Below is a small trained network, with its code and all its weights. Each question gives an input and a class and asks what happens when units are switched off, that is, made to give their printed mean instead of their output.

import numpy as np


def w(rows, s, z=0):
    codes = np.array(rows[::2]) - 128.0
    scale = np.full(codes.shape[1], s)
    scale[-1] = z or s
    return codes * scale


def f(y):
    return y / 2 * (1 + np.tanh(0.7978845608 * (y + 0.044715 * y**3)))


def log_softmax(a):
    a = a - a.max(-1, keepdims=True)
    return a - np.log(np.exp(a).sum(-1, keepdims=True))


def net(x, mask):
    res = np.array(x, float).reshape(1, 7) / 4 @ E
    y = f(res @ A[0][:, :-1].T + A[0][:, -1])
    res = res + np.where(mask, y, B[0][:, -1]) @ B[0][:, :-1]
    return log_softmax(res[-1] @ U[:, :-1].T + U[:, -1])


A, B = {}, {}
E = w([
[2,76,177,246,80,11,114,192,217,153,158],'x0',
[179,166,131,30,117,158,169,166,101,129,123],'x1',
[111,220,58,102,176,136,148,218,88,203,150],'x2',
[119,141,201,155,125,86,72,111,85,72,91],'x3',
[126,94,68,192,62,145,135,40,178,81,55],'x4',
[132,55,173,99,201,82,129,108,119,100,88],'x5',
[155,181,66,131,59,199,222,50,241,103,100],'x6',
],0.0098)
A[0] = w([
[142,143,130,60,115,187,181,78,91,162,117,105],'neuron 0',
[102,82,254,110,170,80,55,186,69,138,159,183],'neuron 1',
[52,174,75,145,121,91,136,208,140,193,200,175],'neuron 2',
[197,173,83,86,147,207,205,107,110,89,112,210],'neuron 3',
[191,106,130,161,75,88,146,62,170,74,50,248],'neuron 4',
[211,149,107,94,121,186,157,153,91,115,136,156],'neuron 5',
[156,68,160,188,92,79,124,42,190,103,68,155],'neuron 6',
[129,107,66,87,119,96,170,102,94,139,124,2],'neuron 7',
],0.0092,0.0034)
B[0] = w([
[161,160,160,88,122,155,115,113,118,100,164,194],'neuron 0',
[234,61,158,119,29,8,8,140,113,116,85,250],'neuron 1',
[98,170,93,189,113,68,188,157,161,149,105,220],'neuron 2',
[144,160,199,95,158,233,110,147,145,176,174,239],'neuron 3',
[39,159,92,71,149,143,150,98,100,107,158,215],'neuron 4',
[156,171,141,70,143,123,145,87,155,147,153,205],'neuron 5',
[52,53,124,103,97,118,139,66,76,68,92,222],'neuron 6',
[122,143,110,110,140,136,79,112,143,109,139,141],'neuron 7',
],0.012,0.02)
U = w([
[97,207,54,217,154,93,202,180,170,165,104,57],'0',
[194,107,191,169,142,2,60,160,102,89,94,135],'1',
[31,90,145,140,160,150,151,92,118,19,99,248],'2',
[196,212,144,104,186,191,141,129,150,163,145,85],'3',
],0.0088,0.0017)

Each question gives the input, the list of numbers given to net, and the class t.
The units are the neurons (one row each of A and B). Each row of codes is followed by its name. A weight is (code - 128) times the scale printed after its matrix; where a second scale follows, it is the last column's (A, B and U).
mask holds one flag per neuron, in row order. A switched-off neuron (its flag False) gives its mean, the last column of its row in B, instead of its output. The means were averaged over made-up inputs and are rounded, as every weight is.
A unit's drop is (log p(t) with every unit on - log p(t) with that unit switched off) / (log p(t) with every unit on - log p(t) with every unit switched off).
The circuit of an input: a set's keep is (log p(t) with only the set's units on - log p(t) with every unit switched off) / (log p(t) with every unit on - log p(t) with every unit switched off). Starting from all 8 units, units are removed one at a time, each time the one whose removal leaves the highest keep (on an exact tie, the one counted first), for as long as the keep stays at least 0.8.
circuit, biggest first: the units of the circuit, biggest drop first
most important unit: the unit with the biggest drop
k most important neurons: the k neurons with the biggest drops, biggest first
drop of u: that unit's drop, to one decimal
input [4,-7,6,0,-7,-4,0], class 0: most important unit : neuron 2
input [2,2,-1,-8,-4,1,2], class 0: circuit, biggest first : [neuron 1; neuron 3; neuron 2]
input [-1,-6,-4,-2,-7,-7,1], class 0: circuit, biggest first : [neuron 1; neuron 3; neuron 6]
input [0,-1,-6,5,8,7,-6], class 2: 2 most important neurons : [neuron 6; neuron 4]
input [-7,8,-8,4,-1,7,-3], class 3: 2 most important neurons : [neuron 3; neuron 5]
input [7,2,4,1,6,3,-1], class 2: 2 most important neurons : [neuron 1; neuron 6]
input [4,5,1,1,-4,0,6], class 0: 2 most important neurons : [neuron 1; neuron 3]
input [6,2,1,-4,7,7,-4], class 2: drop of neuron 6 : 1.1
input [-2,-6,7,-8,-6,6,0], class 0: drop of neuron 2 : 0.5
input [-6,-4,4,-7,-8,3,-5], class 1: drop of neuron 1 : 3.6
input [-1,0,-8,3,-5,6,4], class 2: drop of neuron 5 : 0.0
